[[100  49  93   4]
 [-32  34  27  10]
 [-27  26  23   0]
 [ 26  16   0 -29]
 [ -2  16   0 -31]]
->
[[-32  34  27]
 [-27  26  23]]

[[ 43 -85   0]
 [-17  36 -73]
 [ 64 -29 -58]
 [ 84 -74  93]
 [ 34 -44  69]]
->
[[-17  36 -73]
 [ 64 -29 -58]]

[[-11  21 -16  -2  15]
 [-51  43 -85 -42 -13]
 [ 34 -24  28 -38 -80]]
->
[[-51  43 -85]
 [ 34 -24  28]]

[[-14  17  12]
 [ 29 -34 -23]
 [  9 -78 -90]]
->
[[ 29 -34 -23]
 [  9 -78 -90]]

[[ 31  71 -40  98  11]
 [ 49  50  17 -28  -3]
 [-40  11  18 -89   2]]
->
[[ 49  50  17]
 [-40  11  18]]

[[-34  59  -3 -50 -36]
 [  5  24 -32 -33 -56]
 [-31  34  59  25  41]
 [ 87  15 -64  13 -19]]
->
[[  5  24 -32]
 [-31  34  59]]
---
[[ 40  12 -34  -2  27  34 -28  28   9  15  -1   6]
 [-25  -7  24  17 -24 -35  24  21  20 -24  -6   0]
 [  5   2 -16  18  12  26 -12  30  -6   6  -4   7]
 [ -4  17 -17 -22  15  26 -18 -25 -18   5 -10   0]
 [-43  -5  40 -15 -32 -52  33 -48   9 -27   3 -23]
 [ 21  15 -27 -15  21  38 -25  -7 -22  14  -1   2]
 [-57   6  33 -29 -28 -49  17 -89 -31 -12  -4 -29]
 [-19  -9  28  -6 -26 -25  27 -28  -5 -16  -6   6]]
->
[[ 40  12 -34  -2  27  34 -28  28   9  15  -1   6]
 [ 21  15 -27 -15  21  38 -25  -7 -22  14  -1   2]
 [  5   2 -16  18  12  26 -12  30  -6   6  -4   7]
 [ -4  17 -17 -22  15  26 -18 -25 -18   5 -10   0]
 [-19  -9  28  -6 -26 -25  27 -28  -5 -16  -6   6]
 [-25  -7  24  17 -24 -35  24  21  20 -24  -6   0]
 [-43  -5  40 -15 -32 -52  33 -48   9 -27   3 -23]
 [-57   6  33 -29 -28 -49  17 -89 -31 -12  -4 -29]]

[[ 19 -16 -54  11  -2 -21   7  42   7]
 [  2   8  -8   3  15  -4  16  25  -8]
 [ 16  14  10   4  17  -7  26  43  -6]
 [ 24 -54 -41 -20 -63   3 -53 -32  53]
 [  0  41  40  27  44 -14  45  40 -37]
 [-20  32  78 -17  17  27  10 -30 -15]
 [ -6   9  -3   7  15  -3  12  11 -13]
 [  3  51  34  46  60 -29  62  65 -53]
 [ 21   6 -18  21  16 -24  26  55  -9]]
->
[[ 24 -54 -41 -20 -63   3 -53 -32  53]
 [ 21   6 -18  21  16 -24  26  55  -9]
 [ 19 -16 -54  11  -2 -21   7  42   7]
 [ 16  14  10   4  17  -7  26  43  -6]
 [  3  51  34  46  60 -29  62  65 -53]
 [  2   8  -8   3  15  -4  16  25  -8]
 [  0  41  40  27  44 -14  45  40 -37]
 [ -6   9  -3   7  15  -3  12  11 -13]
 [-20  32  78 -17  17  27  10 -30 -15]]

[[-16  40  22  49 -28]
 [-28  30   9 -49   3]
 [ 35 -42  16 -40  44]
 [-30 -28  -1 -94   0]]
->
[[ 35 -42  16 -40  44]
 [-16  40  22  49 -28]
 [-28  30   9 -49   3]
 [-30 -28  -1 -94   0]]

[[ 15   3 -10  -7   9   0  18  18  -7   2 -22  -2  21   9]
 [ 31  31  27  -9 -31  17  22 -24  11   4  -4  -1   8  16]
 [-51 -23  27  29 -24  -5 -68 -67  21 -10  74   7 -62 -32]
 [-30 -29 -40   4  47 -18 -11  42 -19  -2 -20   0  12 -14]]
->
[[ 31  31  27  -9 -31  17  22 -24  11   4  -4  -1   8  16]
 [ 15   3 -10  -7   9   0  18  18  -7   2 -22  -2  21   9]
 [-30 -29 -40   4  47 -18 -11  42 -19  -2 -20   0  12 -14]
 [-51 -23  27  29 -24  -5 -68 -67  21 -10  74   7 -62 -32]]

[[ -4   9   2  11]
 [-18  58 -83 -13]
 [-11  78 -56  21]
 [  2 -26   3 -32]
 [ 27   0  22  48]
 [-21  11   7  29]
 [  0   1 -60 -50]
 [ 14  45 -26  32]]
->
[[ 27   0  22  48]
 [ 14  45 -26  32]
 [  2 -26   3 -32]
 [  0   1 -60 -50]
 [ -4   9   2  11]
 [-11  78 -56  21]
 [-18  58 -83 -13]
 [-21  11   7  29]]

[[-25   8 -15  20  46 -69   1  12  32 -93   5]
 [ -6 -20  13 -10  50 -18  -7  29  33  -2 -47]
 [-16 -12 -15  10  74 -28 -39  25  30 -33  -9]
 [ -9 -15   0  -1  49  -9 -22  26  19 -14 -20]
 [ -5 -23  52 -19  26 -16 -21  31  28  35 -66]]
->
[[ -5 -23  52 -19  26 -16 -21  31  28  35 -66]
 [ -6 -20  13 -10  50 -18  -7  29  33  -2 -47]
 [ -9 -15   0  -1  49  -9 -22  26  19 -14 -20]
 [-16 -12 -15  10  74 -28 -39  25  30 -33  -9]
 [-25   8 -15  20  46 -69   1  12  32 -93   5]]

[[ 21 -24 -22  -2  -4  -6 -17 -11 -30  26 -59  12   9 -60  73]
 [ -3 -33  -2 -93 -10 -10 -12  13   7  -9  77 -11   4  23  -1]
 [ 39  -1  11   2 -37  17  42 -39 -56 -45  47   2  18 -21  -6]
 [-33 -19 -56  17 -31 -35 -38   4 -11 -38  36 -50 -19   8  22]
 [ 14 -20  -9  -3 -17 -17  35 -46  -1  11  -4  33   7 -13 -16]
 [ 20  -4 -14  -5 -20 -21   8 -38  30 -19 -58 -30 -52  -7 -24]]
->
[[ 39  -1  11   2 -37  17  42 -39 -56 -45  47   2  18 -21  -6]
 [ 21 -24 -22  -2  -4  -6 -17 -11 -30  26 -59  12   9 -60  73]
 [ 20  -4 -14  -5 -20 -21   8 -38  30 -19 -58 -30 -52  -7 -24]
 [ 14 -20  -9  -3 -17 -17  35 -46  -1  11  -4  33   7 -13 -16]
 [ -3 -33  -2 -93 -10 -10 -12  13   7  -9  77 -11   4  23  -1]
 [-33 -19 -56  17 -31 -35 -38   4 -11 -38  36 -50 -19   8  22]]

[[ 34  42]
 [-44 -55]
 [ 84 -22]
 [ 15  -9]
 [ 26  54]
 [ 22   2]]
->
[[ 84 -22]
 [ 34  42]
 [ 26  54]
 [ 22   2]
 [ 15  -9]
 [-44 -55]]
